Below is a small trained network, with its code and all its weights. Each question gives an input and a class and asks what happens when units are switched off, that is, made to give their printed mean instead of their output.

import numpy as np


def w(rows, s, z=0):
    codes = np.array(rows[::2]) - 128.0
    scale = np.full(codes.shape[1], s)
    scale[-1] = z or s
    return codes * scale


def f(y):
    return y / 2 * (1 + np.tanh(0.7978845608 * (y + 0.044715 * y**3)))


def log_softmax(a):
    a = a - a.max(-1, keepdims=True)
    return a - np.log(np.exp(a).sum(-1, keepdims=True))


def net(x, mask):
    res = np.array(x, float).reshape(1, 6) / 4 @ E
    y = f(res @ A[0][:, :-1].T + A[0][:, -1])
    res = res + np.where(mask, y, B[0][:, -1]) @ B[0][:, :-1]
    return log_softmax(res[-1] @ U[:, :-1].T + U[:, -1])


A, B = {}, {}
E = w([
[141,143,7,106,100,224,38,165,111],'x0',
[142,189,119,95,156,184,134,35,4],'x1',
[160,145,152,227,159,95,134,127,147],'x2',
[150,81,83,152,25,80,163,93,32],'x3',
[52,63,163,133,159,141,133,179,33],'x4',
[82,82,100,149,136,122,139,76,166],'x5',
],0.013)
A[0] = w([
[144,107,231,222,120,78,130,146,129,251],'N1',
[160,198,94,162,103,179,81,129,131,161],'N2',
[180,145,75,122,72,169,67,105,105,218],'N3',
[109,89,28,94,60,137,143,80,133,101],'N4',
[79,81,105,85,129,137,83,179,164,119],'N5',
[255,221,69,149,89,155,89,141,108,82],'N6',
[124,104,132,131,40,42,185,124,47,194],'N7',
[204,208,143,140,164,87,160,81,180,148],'N8',
[127,141,151,50,163,140,124,160,74,97],'N9',
[155,122,122,114,107,148,76,149,231,177],'N10',
[63,136,139,47,155,122,153,116,26,211],'N11',
],0.01,0.0026)
B[0] = w([
[165,97,150,163,182,152,167,178,167,239],'N1',
[153,178,68,112,163,135,114,201,76,196],'N2',
[165,97,2,56,190,44,161,84,96,215],'N3',
[84,118,106,133,97,77,96,85,82,201],'N4',
[75,102,82,151,75,144,111,125,176,177],'N5',
[181,140,35,87,235,93,168,127,141,231],'N6',
[200,112,126,212,71,122,230,110,108,253],'N7',
[108,186,200,98,151,110,149,43,155,216],'N8',
[126,143,98,95,148,221,151,103,144,174],'N9',
[51,150,121,63,89,105,140,227,147,211],'N10',
[215,67,193,105,84,232,47,83,138,224],'N11',
],0.0098,0.017)
U = w([
[151,120,146,64,109,218,102,106,115,246],'0',
[82,63,151,200,190,118,97,175,168,82],'1',
[131,115,97,148,32,98,135,88,67,100],'2',
[185,131,163,194,96,102,197,145,144,170],'3',
[162,188,72,53,162,99,132,134,125,113],'4',
[97,195,82,172,134,169,89,173,102,24],'5',
[102,251,205,107,152,93,151,99,206,250],'6',
[57,132,112,80,35,111,120,199,201,2],'7',
],0.013,0.0022)

Each question gives the input, the list of numbers given to net, and the class t.
The units are the neurons (one row each of A and B). Each row of codes is followed by its name. A weight is (code - 128) times the scale printed after its matrix; where a second scale follows, it is the last column's (A, B and U).
mask holds one flag per neuron, in row order. A switched-off neuron (its flag False) gives its mean, the last column of its row in B, instead of its output. The means were averaged over made-up inputs and are rounded, as every weight is.
A unit's drop is (log p(t) with every unit on - log p(t) with that unit switched off) / (log p(t) with every unit on - log p(t) with every unit switched off).
The circuit of an input: a set's keep is (log p(t) with only the set's units on - log p(t) with every unit switched off) / (log p(t) with every unit on - log p(t) with every unit switched off). Starting from all 11 units, units are removed one at a time, each time the one whose removal leaves the highest keep (on an exact tie, the one counted first), for as long as the keep stays at least 0.8.
units of the circuit, in order: the units of the circuit, biggest drop first
most important unit: the unit with the biggest drop
top k neurons: the k neurons with the biggest drops, biggest first
drop of u: that unit's drop, to one decimal
input [7,-4,7,8,-3,5], class 4: top 2 neurons	[N6; N3]
input [-2,0,-1,6,-6,-1], class 2: top 4 neurons	[N7; N1; N4; N3]
input [3,-2,-7,-2,3,2], class 7: most important unit	N5
input [6,-4,-5,3,3,1], class 7: top 3 neurons	[N5; N7; N11]
input [5,-1,7,5,8,-3], class 3: units of the circuit, in order	[N4; N7]
input [3,-4,2,6,7,-3], class 3: top 2 neurons	[N7; N3]
input [-2,4,5,1,7,-4], class 0: top 3 neurons	[N11; N9; N6]
input [4,-1,-4,5,3,-7], class 2: top 4 neurons	[N7; N4; N11; N1]
input [0,-1,-4,3,2,-3], class 2: top 2 neurons	[N1; N7]
input [-1,4,7,-4,-6,-4], class 6: top 2 neurons	[N8; N3]
input [4,-6,2,7,-2,-3], class 4: top 3 neurons	[N6; N3; N11]
input [-4,-7,-3,-8,-1,-2], class 7: drop of N10	0.5
input [8,6,7,8,6,-5], class 4: drop of N6	1.2
input [-1,2,-6,6,-5,1], class 2: drop of N6	0.0
input [3,-8,7,-7,2,-3], class 7: units of the circuit, in order	[N10]
